Where the symbols take the points:
fi: j492->j676, j25->j253, j914->j25, j953->j538, j538->j257, j515->j914, j676->j756, j968->j591, j257->j779, j242->j485, j784->j953, j249->j495, j756->j683, j495->j515, j591->j217, j253->j717, j361->j680, j485->j784, j279->j208, j683->j249, j734->j529, j90->j279, j208->j242, j217->j371, j779->j734, j529->j361, j680->j897, j897->j90, j371->j492, j717->j968
du: j492->j538, j25->j897, j914->j90, j953->j676, j538->j492, j515->j279, j676->j953, j968->j529, j257->j371, j242->j249, j784->j756, j249->j242, j756->j784, j495->j208, j591->j734, j253->j680, j361->j717, j485->j683, j279->j515, j683->j485, j734->j591, j90->j914, j208->j495, j217->j779, j779->j217, j529->j968, j680->j253, j897->j25, j371->j257, j717->j361
ka: j492->j371, j25->j914, j914->j515, j953->j784, j538->j953, j515->j495, j676->j492, j968->j717, j257->j538, j242->j208, j784->j485, j249->j683, j756->j676, j495->j249, j591->j968, j253->j25, j361->j529, j485->j242, j279->j90, j683->j756, j734->j779, j90->j897, j208->j279, j217->j591, j779->j257, j529->j734, j680->j361, j897->j680, j371->j217, j717->j253

Which point is each row?
1,21,7,-51,-5,14,4,-96,-1,7,18,-25,1,-3,-4,8,-22,-61,16,48,-3,17,-6,-7,-24,1,3,101 | j529
19,-13,12,-7,9,-8,2,100,2,5,-27,9,3,-7,-9,11,-2,-110,-9,-45,-5,-6,-21,-4,16,8,15,19 | j676
28,-2,-22,50,15,-29,1,-30,6,-9,-2,30,1,5,-5,4,15,-103,1,93,-7,10,21,1,1,10,16,69 | j734
-20,2,-7,34,1,6,0,-108,6,-23,-32,23,-7,-11,3,-15,15,22,0,29,12,16,-32,-10,4,12,-2,133 | j495
38,-12,-16,-50,7,-22,-3,99,-4,9,27,-14,0,-8,-8,-15,8,-80,4,-68,-2,7,11,-3,11,-6,23,-77 | j538
45,3,-13,17,-32,15,12,51,10,-5,12,-6,-4,2,21,-5,18,-78,-9,86,3,-25,-14,-7,19,-5,-13,117 | j683
68,5,13,-53,-11,-1,-4,56,2,-2,-18,12,-14,2,9,-18,-19,-118,0,73,2,-31,-18,-4,-8,13,-10,11 | j779
-12,3,11,32,-15,2,-2,56,5,15,16,31,9,1,7,-3,-13,60,-18,-92,-5,15,25,-3,26,17,14,117 | j897
-64,7,-2,-1,-3,-23,11,90,11,-13,-35,-12,0,-6,6,3,-8,108,-8,58,3,4,5,-7,24,-3,-12,11 | j279
-20,5,1,33,1,24,-1,-108,3,-9,-17,18,2,-16,-3,-13,7,32,-11,25,10,13,-16,-13,6,14,0,132 | j495
8,6,-5,-24,10,-14,0,-45,0,-6,-4,27,4,7,-2,7,-7,30,7,-93,-4,9,-18,0,-25,-13,-9,135 | j680
-15,5,-25,29,0,-20,-4,-101,8,-1,11,-40,0,-4,5,-13,-5,41,1,-4,1,12,-12,3,-12,6,9,-122 | j485
-12,1,-12,-42,6,24,1,-74,7,8,-31,-16,-1,7,-1,-9,-2,-1,-2,59,-2,-19,-18,8,10,-22,7,-148 | j591
-69,7,-5,-1,3,-31,7,104,-3,4,-33,-1,11,-2,-3,8,-9,109,-11,54,3,19,19,-10,12,0,-10,21 | j279
47,-4,-15,14,-19,17,5,54,-4,15,30,-13,-5,2,13,-3,12,-63,3,92,-13,-28,-8,-9,19,-8,-20,116 | j683
-58,4,18,46,10,-17,-2,-30,-19,9,25,-24,-1,8,-2,-17,-17,101,-7,-94,-7,-10,-3,-18,2,-7,-15,76 | j914
43,14,-9,17,-4,12,-12,21,3,-3,-8,-33,6,5,-3,-13,14,-111,4,-103,-6,-7,36,9,-17,9,-4,-45 | j492
-5,2,12,50,-10,9,9,-11,2,-8,-5,42,11,-7,5,7,5,-46,8,-89,-9,-14,-7,11,-12,0,16,-123 | j953
33,1,4,-11,1,3,-5,113,-2,-10,7,40,0,6,-6,-16,-3,-88,0,34,10,20,18,5,-17,-18,1,69 | j756
5,0,16,42,-1,3,-4,-4,-7,-9,7,36,11,-4,7,3,-11,-44,4,-84,3,-19,1,11,-8,0,10,-133 | j953
7,-2,-7,32,6,-4,-1,-102,-9,-6,-19,-25,-5,4,-4,-8,4,-21,-7,-28,7,-27,7,20,19,-12,-8,132 | j361
-78,6,-4,-12,0,-39,5,99,2,0,-22,-2,-6,-2,-6,16,-12,109,-7,47,6,3,2,-6,12,0,-10,26 | j279
32,-19,-16,-57,3,-15,4,80,7,-2,22,-7,10,2,9,-11,8,-82,6,-63,9,7,11,-2,2,-27,22,-80 | j538

From each start, follow one symbol. Which point do you reach?
Answer with the point's name.
start 50,12,-23,27,-11,-8,-4,28,-8,9,0,-40,-6,11,1,-4,11,-116,7,-99,-12,-15,7,0,-11,14,3,-47
du j538
start 40,-14,9,-27,4,-28,13,-46,-14,2,-3,-36,3,-11,-3,2,-15,-13,1,89,-1,-5,20,12,-12,2,5,134
fi j495
start -46,-11,1,44,-2,10,-10,4,-1,-11,18,-28,10,1,5,16,-9,40,11,90,-5,22,13,-23,-17,-2,-4,-134
fi j591
start -43,-21,-18,-35,-12,7,3,-87,12,-5,12,38,6,-5,9,16,-3,53,0,-48,13,-14,22,24,-7,4,-21,96
du j279
start 48,6,-22,15,-23,32,-3,36,6,1,6,-10,-4,-10,10,11,5,-60,-9,88,3,-15,-18,-2,20,-3,-16,117
ka j756
start 28,5,11,29,-14,-27,6,-98,-4,3,-5,26,2,7,-1,-1,19,-49,13,-4,6,-5,12,-18,-20,-16,0,-106
ka j591
start 13,-13,5,36,4,-4,9,-96,0,-1,-20,-18,2,1,1,-6,0,-21,-19,-23,-1,-26,8,3,14,-16,-3,130
ka j529
start 39,0,-13,12,-8,17,-2,49,5,-5,15,-10,-3,-7,-2,-2,10,-69,-7,88,7,-12,-12,-12,18,-20,-2,105
ka j756
start 39,3,15,29,-19,-22,7,-104,-4,6,3,33,-3,4,7,-2,6,-44,-2,-3,-6,-9,10,6,-16,-8,1,-122
du j779
start -36,-10,-5,-44,-4,17,4,-87,2,6,13,32,6,0,4,5,0,65,12,-35,2,-19,19,14,-5,-10,-16,95
ka j495
start -14,4,8,-43,7,11,-2,-85,5,11,-24,9,-9,2,7,0,12,-1,-2,-61,-4,9,-6,-8,19,11,-17,-138
fi j953
start -59,-13,10,-12,4,25,0,111,-3,-5,7,-32,5,11,-3,-1,12,91,13,-40,7,-14,-18,-8,-28,13,14,72
fi j279
start 16,10,-6,-26,13,-17,2,-46,-4,-1,-19,14,-17,15,-8,3,-6,27,4,-90,-3,20,-24,-2,-19,-2,-15,130
ka j361
start -46,-12,-5,-46,-10,4,0,-105,-1,-1,12,11,4,-9,4,15,-2,53,10,-38,3,-18,16,16,-15,-6,-3,106
du j279
start 47,2,-19,13,-15,10,-7,30,-5,-1,6,-52,-1,2,3,-8,8,-108,9,-94,-1,-24,27,3,-28,15,10,-48
fi j676
start 22,-11,11,-27,0,-21,6,-32,4,18,-15,-31,3,-6,-9,-6,-16,-25,2,87,-8,-11,22,2,-20,15,4,142
ka j683
start 31,-11,-18,41,8,-17,-10,-31,-4,7,8,43,-2,11,-5,3,17,-105,-3,90,5,9,17,9,15,4,9,68
ka j779
start -19,0,7,-43,14,6,-11,-84,-1,18,-23,15,1,-4,-6,4,9,3,-4,-55,9,9,7,-10,10,12,-4,-133
ka j485
start -59,-3,-9,13,-13,26,-5,27,0,2,-10,45,-2,-1,12,-1,2,105,1,100,2,10,-21,8,-25,-9,-3,-43
du j495
start 63,-7,-5,-29,8,14,3,-71,-3,-4,33,7,-4,7,-8,7,-17,-87,-17,-79,4,19,-5,9,18,8,-9,-101
fi j492
start 37,3,9,30,-18,-20,-11,-99,1,0,-5,38,-11,0,8,8,19,-43,-4,-3,7,3,6,-7,-8,-11,4,-114
ka j591
start 34,-4,8,-10,-19,-5,9,112,4,8,-32,15,0,-5,6,2,-1,-115,-12,-57,-8,4,-42,-6,22,-7,9,10
ka j492
start -56,-1,5,-4,7,9,8,102,-2,-15,9,-41,-7,12,-13,4,10,88,5,-31,5,-9,-10,-7,-27,5,10,73
fi j279
start -51,-10,15,-6,11,14,2,109,6,6,6,-51,-7,-1,-2,-7,6,83,3,-25,1,-22,-19,4,-19,8,9,68
ka j897
start 38,-1,-11,-45,-2,-15,1,91,-10,1,24,-17,0,-8,-2,-7,12,-83,2,-57,2,-1,0,-14,-5,-4,16,-81
du j492
start 12,1,-9,-23,6,-14,-4,-42,-7,-10,-15,37,-3,3,-9,22,13,19,7,-83,-10,6,-18,-7,-21,0,-6,141
fi j897
start -37,4,0,-51,12,-17,0,93,-7,15,17,17,-5,0,-1,2,13,68,4,70,6,-4,1,4,12,5,-6,-83
du j361
start 43,-25,-16,-47,11,-21,1,88,7,0,26,-9,0,1,3,-11,11,-77,4,-71,-8,9,7,-1,12,-5,22,-106
ka j953
start -34,-9,0,45,17,12,-1,113,-11,7,-12,32,8,9,-14,-7,-10,108,-3,-11,1,-25,1,-13,-4,2,14,-41
du j680
start -26,4,10,-27,-5,-7,-2,-68,3,-5,36,4,-3,-7,-14,11,1,85,-10,70,-5,-24,26,9,17,-15,17,-93
fi j485
start 9,15,10,-44,-11,9,-9,-114,-6,15,11,-26,-3,7,13,11,-9,-66,-6,50,0,13,-14,0,-18,-16,2,110
fi j361
start 0,17,-12,-19,18,-3,1,-44,5,8,-16,26,-8,1,-6,15,6,18,13,-90,-13,2,-13,-14,-17,3,-5,129
fi j897
start 30,-12,15,4,-17,-14,-4,115,12,5,-26,-1,6,10,5,5,2,-120,-11,-50,-1,-13,-33,-5,33,0,9,13
ka j492
start -61,5,2,-9,-3,13,9,99,-8,-19,7,-21,-4,9,-9,-7,20,83,7,-25,-5,-4,-13,1,-26,9,-2,68
du j914
start -53,-10,-10,-42,-11,-4,-4,-95,-15,7,16,23,7,1,13,5,-5,66,10,-44,6,-16,15,17,-13,0,-6,106
du j279
start -12,-12,10,-49,4,11,-4,-82,12,7,-25,3,0,-8,6,6,11,-2,-7,-71,-9,13,1,-3,2,16,-5,-135
fi j953
start -32,23,8,-49,7,-22,5,82,2,6,18,24,1,7,-2,-5,5,74,3,46,9,-6,3,7,10,17,6,-90
du j361
start 59,8,5,50,7,14,13,104,8,8,-9,-30,2,-10,-3,12,6,-101,-5,8,10,14,-7,7,4,1,-9,-43
fi j779
start 28,-14,17,1,-15,-11,8,100,6,11,-21,0,-4,8,4,13,-1,-124,-2,-49,5,-3,-32,2,24,5,2,21
ka j492
start -35,-3,-3,48,-3,6,-6,-4,-3,-23,3,-31,4,10,5,0,4,34,5,114,-13,15,16,-27,-12,-2,-2,-129
du j529
start 11,4,-3,-49,17,12,-6,-92,-4,8,18,-26,16,4,12,7,-7,-65,6,46,8,17,2,-3,-13,0,12,106
ka j734
start -39,-17,-1,48,2,-7,-6,-6,2,-11,18,-34,-3,3,-8,7,-5,46,-1,95,-10,17,12,-10,-10,9,-3,-125
fi j591
